Below is a small trained network, with its code and all its weights. Each question gives an input and a class and asks what happens when units are switched off, that is, made to give their printed mean instead of their output.

import numpy as np


def w(rows, s, z=0):
    codes = np.array(rows[::2]) - 128.0
    scale = np.full(codes.shape[1], s)
    scale[-1] = z or s
    return codes * scale


def f(y):
    return np.maximum(y, 0)


def log_softmax(a):
    a = a - a.max(-1, keepdims=True)
    return a - np.log(np.exp(a).sum(-1, keepdims=True))


def net(x, mask):
    res = np.array(x, float).reshape(1, 2) / 4 @ E
    y = f(res @ A[0][:, :-1].T + A[0][:, -1])
    res = res + np.where(mask, y, B[0][:, -1]) @ B[0][:, :-1]
    return log_softmax(res[-1] @ U[:, :-1].T + U[:, -1])


A, B = {}, {}
E = w([
[221,178,43,54,202,111,10,237,79],'x0',
[142,57,225,130,78,24,57,72,2],'x1',
],0.0095)
A[0] = w([
[97,146,174,62,65,125,130,89,73,83],'N0',
[100,215,127,99,150,152,148,165,194,87],'N1',
[88,115,214,181,65,154,199,72,187,160],'N2',
[117,73,152,89,144,64,93,142,58,76],'N3',
[211,144,131,54,138,174,104,217,69,173],'N4',
[135,189,2,128,70,124,169,98,168,217],'N5',
[144,164,67,176,125,194,173,177,214,93],'N6',
[169,237,50,72,183,62,60,146,120,107],'N7',
[141,124,52,172,66,162,129,141,98,254],'N8',
[246,165,123,90,127,145,108,188,74,147],'N9',
[209,176,178,14,183,93,60,196,167,61],'N10',
[124,113,225,115,127,34,113,176,90,68],'N11',
[176,60,204,168,30,65,49,135,77,157],'N12',
[117,89,144,127,123,130,119,81,31,134],'N13',
],0.0079,0.0094)
B[0] = w([
[82,183,118,142,125,154,145,100,194,163],'N0',
[142,154,89,176,135,195,58,31,175,179],'N1',
[180,111,164,103,33,110,176,164,179,252],'N2',
[102,178,63,136,117,136,121,100,145,184],'N3',
[159,125,127,90,94,101,191,168,107,232],'N4',
[205,149,119,83,177,84,88,112,124,217],'N5',
[137,167,87,168,123,97,110,93,201,206],'N6',
[145,138,138,140,54,111,175,96,160,226],'N7',
[255,104,208,95,140,73,66,123,84,218],'N8',
[168,87,161,108,98,178,194,114,133,217],'N9',
[17,95,102,91,83,128,152,146,189,202],'N10',
[69,170,34,137,101,182,96,51,146,181],'N11',
[169,163,108,78,157,105,80,109,175,253],'N12',
[144,177,136,98,155,91,136,110,199,193],'N13',
],0.0096,0.013)
U = w([
[110,96,119,110,43,115,244,141,169,75],'0',
[118,177,49,129,145,126,75,95,186,86],'1',
[186,103,191,95,163,55,114,147,91,255],'2',
[101,114,143,143,219,181,104,149,40,98],'3',
[108,105,125,177,156,142,121,202,101,90],'4',
[78,71,122,191,171,188,135,94,90,103],'5',
[70,108,119,165,149,171,155,147,137,101],'6',
[51,82,89,165,143,170,147,118,163,106],'7',
],0.011,0.0066)

Each question gives the input, the list of numbers given to net, and the class t.
The units are the neurons (one row each of A and B). Each row of codes is followed by its name. A weight is (code - 128) times the scale printed after its matrix; where a second scale follows, it is the last column's (A, B and U).
mask holds one flag per neuron, in row order. A switched-off neuron (its flag False) gives its mean, the last column of its row in B, instead of its output. The means were averaged over made-up inputs and are rounded, as every weight is.
A unit's drop is (log p(t) with every unit on - log p(t) with that unit switched off) / (log p(t) with every unit on - log p(t) with every unit switched off).
The circuit of an input: a set's keep is (log p(t) with only the set's units on - log p(t) with every unit switched off) / (log p(t) with every unit on - log p(t) with every unit switched off). Starting from the 12 units with the biggest drops (on a tie, the unit counted first), units are removed one at a time, each time the one whose removal leaves the highest keep (on an exact tie, the one counted first), for as long as the keep stays at least 0.8.
circuit, biggest first: the units of the circuit, biggest drop first
k most important neurons: the k neurons with the biggest drops, biggest first
drop when u is switched off: that unit's drop, to one decimal
input [7,8], class 1: circuit, biggest first : (N11)
input [3,-1], class 2: circuit, biggest first : (N11 N3)
input [-3,1], class 2: circuit, biggest first : (N10 N7)
input [3,-2], class 2: circuit, biggest first : (N11 N3)
input [-3,2], class 2: circuit, biggest first : (N10 N7)
input [3,5], class 1: 2 most important neurons : (N11 N2)
input [6,7], class 1: 4 most important neurons : (N12 N2 N11 N3)
input [7,6], class 0: 2 most important neurons : (N9 N4)
input [-3,0], class 2: 2 most important neurons : (N10 N7)
input [-5,8], class 1: drop when N12 is switched off : 0.2
input [-2,-8], class 1: drop when N13 is switched off : 0.0
input [-2,1], class 2: drop when N10 is switched off : 0.1
